Here is a tiny trained network, its code and every weight. The questions are about switching its units off for an input and a target symbol, where a switched-off unit gives its printed mean instead of its output.

import numpy as np


def w(rows, s, z=0):
    codes = np.array(rows[::2]) - 128.0
    scale = np.full(codes.shape[1], s)
    scale[-1] = z or s
    return codes * scale


def f(y):
    return y / 2 * (1 + np.tanh(0.7978845608 * (y + 0.044715 * y**3)))


def softmax(a):
    e = np.exp(a - a.max(-1, keepdims=True))
    return e / e.sum(-1, keepdims=True)


def log_softmax(a):
    a = a - a.max(-1, keepdims=True)
    return a - np.log(np.exp(a).sum(-1, keepdims=True))


def net(x, mask):
    ids = ['βγδεηλ'.index(c) for c in x.split()]
    T = len(ids)
    res = E[ids] + P[:T]
    u = 0
    for l in range(3):
        q, k, v = (res @ M[l].T for M in (Q, K, V))
        z = softmax(np.where(np.tri(T) > 0, q @ k.T / 3**0.5, -1e9)) @ v
        res = res + np.where(mask[u], z, O[l][:, -1]) @ O[l][:, :-1]
        u += 1
        y = f(res @ A[l][:, :-1].T + A[l][:, -1])
        res = res + np.where(mask[u : u + 4], y, B[l][:, -1]) @ B[l][:, :-1]
        u += 4
    return log_softmax(res[-1] @ U[:, :-1].T + U[:, -1])


Q, K, V, O, A, B = {}, {}, {}, {}, {}, {}
E = w([
[149,143,61,56],'β',
[14,148,2,163],'γ',
[136,84,124,108],'δ',
[202,115,87,202],'ε',
[1,88,153,214],'η',
[185,105,177,79],'λ',
],0.0064)
P = w([
[114,254,109,153],'0',
[114,129,67,112],'1',
[124,82,51,109],'2',
[123,57,74,77],'3',
[120,63,102,69],'4',
[134,72,113,93],'5',
[155,88,112,109],'6',
[164,107,116,121],'7',
[174,122,129,139],'8',
[179,137,143,153],'9',
[185,162,137,151],'10',
[194,180,137,165],'11',
],0.0039)
Q[0] = w([
[252,90,68,178],'L0H1',
[127,106,91,217],'L0H1',
[94,68,125,6],'L0H1',
],0.022)
K[0] = w([
[180,230,232,146],'L0H1',
[72,199,143,145],'L0H1',
[150,3,183,117],'L0H1',
],0.023)
V[0] = w([
[15,60,50,209],'L0H1',
[175,164,205,90],'L0H1',
[87,165,2,34],'L0H1',
],0.0089)
O[0] = w([
[74,255,178,111,118],'L0H1',
[143,43,98,116,105],'L0H1',
[226,188,91,219,253],'L0H1',
],0.0089,0.0034)
A[0] = w([
[87,17,75,13,203],'L0N1',
[255,108,147,96,247],'L0N2',
[5,93,170,121,255],'L0N3',
[170,17,205,217,21],'L0N4',
],0.0095,0.00046)
B[0] = w([
[188,50,99,218,203],'L0N1',
[253,181,141,106,254],'L0N2',
[236,119,91,210,111],'L0N3',
[74,107,107,74,163],'L0N4',
],0.012,0.0045)
Q[1] = w([
[248,31,197,76],'L1H1',
[111,74,37,126],'L1H1',
[187,201,61,100],'L1H1',
],0.015)
K[1] = w([
[230,108,210,7],'L1H1',
[175,94,64,131],'L1H1',
[32,67,161,119],'L1H1',
],0.015)
V[1] = w([
[63,85,1,228],'L1H1',
[188,169,245,39],'L1H1',
[84,96,44,187],'L1H1',
],0.0054)
O[1] = w([
[80,255,148,130,1],'L1H1',
[173,10,106,127,249],'L1H1',
[97,204,138,135,29],'L1H1',
],0.0061,0.00093)
A[1] = w([
[71,81,237,211,216],'L1N1',
[106,6,126,134,254],'L1N2',
[9,102,33,167,189],'L1N3',
[69,68,162,120,206],'L1N4',
],0.012,0.0007)
B[1] = w([
[127,153,252,121,128],'L1N1',
[91,143,91,204,254],'L1N2',
[165,174,114,185,149],'L1N3',
[238,123,183,193,110],'L1N4',
],0.017,0.0063)
Q[2] = w([
[79,46,111,72],'L2H1',
[253,138,139,83],'L2H1',
[98,40,179,202],'L2H1',
],0.011)
K[2] = w([
[154,31,156,77],'L2H1',
[10,186,117,43],'L2H1',
[165,48,63,112],'L2H1',
],0.011)
V[2] = w([
[99,139,14,46],'L2H1',
[44,179,165,216],'L2H1',
[89,146,3,35],'L2H1',
],0.0061)
O[2] = w([
[153,92,20,99,120],'L2H1',
[102,248,123,120,253],'L2H1',
[159,75,1,83,117],'L2H1',
],0.0059,0.0057)
A[2] = w([
[254,111,181,83,122],'L2N1',
[214,105,115,202,172],'L2N2',
[69,102,162,55,3],'L2N3',
[199,189,58,185,70],'L2N4',
],0.011,0.0043)
B[2] = w([
[193,164,139,136,156],'L2N1',
[110,133,144,181,228],'L2N2',
[141,78,254,123,126],'L2N3',
[122,78,153,69,255],'L2N4',
],0.024,0.019)
U = w([
[190,111,207,137,11],'β',
[102,87,205,52,52],'γ',
[136,150,4,129,254],'δ',
[121,136,51,130,167],'ε',
[71,200,178,170,138],'η',
[83,54,156,186,143],'λ',
],0.0036,0.0038)

Each question gives the input, a string of symbols that net reads in full, and the target symbol t.
The units are the heads (3 rows each of Q, K, V and O) and the neurons (one row each of A and B). Each row of codes is followed by its name. A weight is (code - 128) times the scale printed after its matrix; where a second scale follows, it is the last column's (O, A, B and U).
mask holds one flag per unit, layer by layer, with each layer's heads first. A switched-off unit (its flag False) gives its mean, the last column of its rows in O or B, instead of its output. The means were averaged over made-up inputs and are rounded, as every weight is.
A unit's drop is (log p(t) with every unit on - log p(t) with that unit switched off) / (log p(t) with every unit on - log p(t) with every unit switched off).
The circuit of an input: a set's keep is (log p(t) with only the set's units on - log p(t) with every unit switched off) / (log p(t) with every unit on - log p(t) with every unit switched off). Starting from the 12 units with the biggest drops (on a tie, the unit counted first), units are removed one at a time, each time the one whose removal leaves the highest keep (on an exact tie, the one counted first), for as long as the keep stays at least 0.8.
circuit, biggest first: the units of the circuit, biggest drop first
most important unit: the unit with the biggest drop
top k neurons: the k neurons with the biggest drops, biggest first
top k neurons in layer l: the k neurons of layer l with the biggest drops, biggest first
drop of u: that unit's drop, to one decimal
input β η β β, target η: circuit, biggest first : (L1N1, L2H1, L0H1)
input η β β β, target β: top 2 neurons : (L1N2, L2N1)
input β β γ β β, target γ: circuit, biggest first : (L0H1, L0N2, L2N4, L2H1)
input δ β λ β β β β λ β λ, target λ: most important unit : L1H1
input γ η δ, target η: circuit, biggest first : (L0N2, L0H1, L2H1, L1H1)
input β η β, target η: top 2 neurons : (L0N2, L2N4)
input β λ η ε γ λ, target λ: top 3 neurons : (L1N2, L2N2, L0N2)
input λ β γ λ β λ β β β δ, target δ: top 2 neurons : (L0N1, L2N4)
input δ β β β λ ε, target δ: top 3 neurons : (L0N1, L2N4, L1N2)
input λ λ β β ε, target λ: top 2 neurons in layer 2 : (L2N2, L2N4)
input η β λ β ε η γ λ λ γ β ε, target η: top 4 neurons : (L0N2, L2N4, L1N1, L1N4)
input β δ δ β, target δ: top 2 neurons : (L2N4, L1N2)
input β β β, target β: top 3 neurons : (L2N1, L1N2, L0N2)
input β β β η β β β β β λ λ δ, target λ: most important unit : L1H1
input λ β λ ε ε, target λ: top 2 neurons in layer 0 : (L0N1, L0N2)
input δ ε β β β η β η δ, target η: top 2 neurons in layer 1 : (L1N1, L1N2)
input η η β λ δ γ ε, target η: top 2 neurons in layer 0 : (L0N2, L0N4)
input γ γ β γ γ β, target γ: top 3 neurons : (L0N2, L2N4, L2N2)
input β γ γ ε, target β: top 2 neurons in layer 1 : (L1N2, L1N4)
input γ β β β ε, target γ: most important unit : L0H1
input λ β λ β, target λ: top 2 neurons in layer 0 : (L0N1, L0N2)
input γ λ β β β λ β η ε, target γ: drop of L2N3 : 0.0
input β γ η β λ δ η λ β η δ ε, target β: drop of L1N2 : 0.7
